Below are the code and all the weights of a small trained network. Each question names an input and a class and asks about switching units off, where a switched-off unit gives its printed mean instead of its output.

import numpy as np


def w(rows, s, z=0):
    codes = np.array(rows[::2]) - 128.0
    scale = np.full(codes.shape[1], s)
    scale[-1] = z or s
    return codes * scale


def f(y):
    return np.maximum(y, 0)


def log_softmax(a):
    a = a - a.max(-1, keepdims=True)
    return a - np.log(np.exp(a).sum(-1, keepdims=True))


def net(x, mask):
    res = np.array(x, float).reshape(1, 4) / 4 @ E
    y = f(res @ A[0][:, :-1].T + A[0][:, -1])
    res = res + np.where(mask, y, B[0][:, -1]) @ B[0][:, :-1]
    return log_softmax(res[-1] @ U[:, :-1].T + U[:, -1])


A, B = {}, {}
E = w([
[138,178,71,168,254],'x0',
[70,194,227,196,157],'x1',
[186,227,156,17,149],'x2',
[253,146,144,202,97],'x3',
],0.0092)
A[0] = w([
[184,151,124,169,115,206],'n1',
[160,136,89,158,184,191],'n2',
[163,101,46,83,106,5],'n3',
[87,135,186,141,150,12],'n4',
[146,197,135,47,133,116],'n5',
[74,71,104,197,134,91],'n6',
[161,148,127,167,127,136],'n7',
[207,102,138,153,113,81],'n8',
[102,132,186,163,139,39],'n9',
[159,97,24,94,102,13],'n10',
[155,150,91,123,189,122],'n11',
[63,130,117,94,133,68],'n12',
[68,134,110,89,138,30],'n13',
[87,91,88,192,105,53],'n14',
[114,106,193,90,71,29],'n15',
[137,96,171,123,76,123],'n16',
[160,101,74,111,121,131],'n17',
[180,139,117,180,130,151],'n18',
[51,110,118,80,156,83],'n19',
[152,191,171,58,138,138],'n20',
[155,157,169,173,120,99],'n21',
[119,156,59,158,224,148],'n22',
[119,104,179,99,69,96],'n23',
[49,127,105,97,154,136],'n24',
[82,177,246,168,150,62],'n25',
[146,93,190,102,37,106],'n26',
],0.013,0.0019)
B[0] = w([
[134,125,190,65,86,206],'n1',
[96,81,147,90,168,215],'n2',
[67,145,63,120,86,209],'n3',
[108,132,91,115,93,183],'n4',
[182,33,94,198,114,231],'n5',
[190,61,121,157,111,229],'n6',
[97,136,181,94,102,180],'n7',
[138,205,205,55,61,205],'n8',
[79,117,66,140,90,181],'n9',
[59,172,55,126,91,220],'n10',
[110,73,135,120,153,203],'n11',
[158,163,183,114,76,186],'n12',
[149,142,200,105,82,182],'n13',
[232,31,114,182,104,209],'n14',
[81,76,140,140,188,195],'n15',
[105,90,154,114,189,184],'n16',
[47,149,89,115,93,192],'n17',
[127,97,172,85,95,203],'n18',
[147,139,216,106,64,207],'n19',
[202,9,101,230,81,233],'n20',
[79,154,134,85,46,184],'n21',
[80,75,164,111,207,252],'n22',
[98,68,140,113,211,192],'n23',
[140,164,198,71,58,209],'n24',
[24,154,2,123,77,245],'n25',
[79,92,138,112,212,220],'n26',
],0.0078,0.011)
U = w([
[58,142,23,114,81,121],'0',
[139,139,219,73,74,120],'1',
[204,49,94,208,113,135],'2',
[75,83,152,96,247,121],'3',
[117,126,120,120,137,255],'4',
[154,179,128,142,140,90],'5',
[165,153,113,138,172,79],'6',
[143,174,83,181,139,93],'7',
],0.012,0.0063)

Each question gives the input, the list of numbers given to net, and the class t.
The units are the neurons (one row each of A and B). Each row of codes is followed by its name. A weight is (code - 128) times the scale printed after its matrix; where a second scale follows, it is the last column's (A, B and U).
mask holds one flag per neuron, in row order. A switched-off neuron (its flag False) gives its mean, the last column of its row in B, instead of its output. The means were averaged over made-up inputs and are rounded, as every weight is.
A unit's drop is (log p(t) with every unit on - log p(t) with that unit switched off) / (log p(t) with every unit on - log p(t) with every unit switched off).
The circuit of an input: a set's keep is (log p(t) with only the set's units on - log p(t) with every unit switched off) / (log p(t) with every unit on - log p(t) with every unit switched off). Starting from the 12 units with the biggest drops (on a tie, the unit counted first), units are removed one at a time, each time the one whose removal leaves the highest keep (on an exact tie, the one counted first), for as long as the keep stays at least 0.8.
units of the circuit, in order: the units of the circuit, biggest drop first
most important unit: the unit with the biggest drop
top k neurons: the k neurons with the biggest drops, biggest first
drop when u is switched off: that unit's drop, to one decimal
input [-6,8,2,-2], class 0: most important unit	n25
input [5,-3,2,4], class 3: units of the circuit, in order	n22, n2
input [5,5,-5,-7], class 1: units of the circuit, in order	n24, n19
input [-6,-3,-7,-4], class 2: top 3 neurons	n14, n6, n22
input [-6,8,-8,8], class 0: top 2 neurons	n25, n9
input [0,4,3,-6], class 1: top 2 neurons	n19, n24
input [-6,5,-5,0], class 3: top 3 neurons	n26, n20, n23
input [-7,-6,0,-6], class 3: top 4 neurons	n26, n23, n25, n15
input [-5,-6,-4,2], class 0: top 3 neurons	n10, n3, n22
input [-6,-7,-1,3], class 0: top 2 neurons	n10, n3
input [-7,-5,5,-3], class 3: top 2 neurons	n26, n23
input [8,3,1,6], class 3: top 2 neurons	n22, n2
input [-3,0,-6,-6], class 1: top 2 neurons	n20, n24
input [-6,2,-4,8], class 1: most important unit	n8
input [-6,6,0,5], class 0: drop when n21 is switched off	0.2
input [1,-5,4,2], class 0: drop when n17 is switched off	0.2
input [6,3,-8,-5], class 2: drop when n14 is switched off	0.4
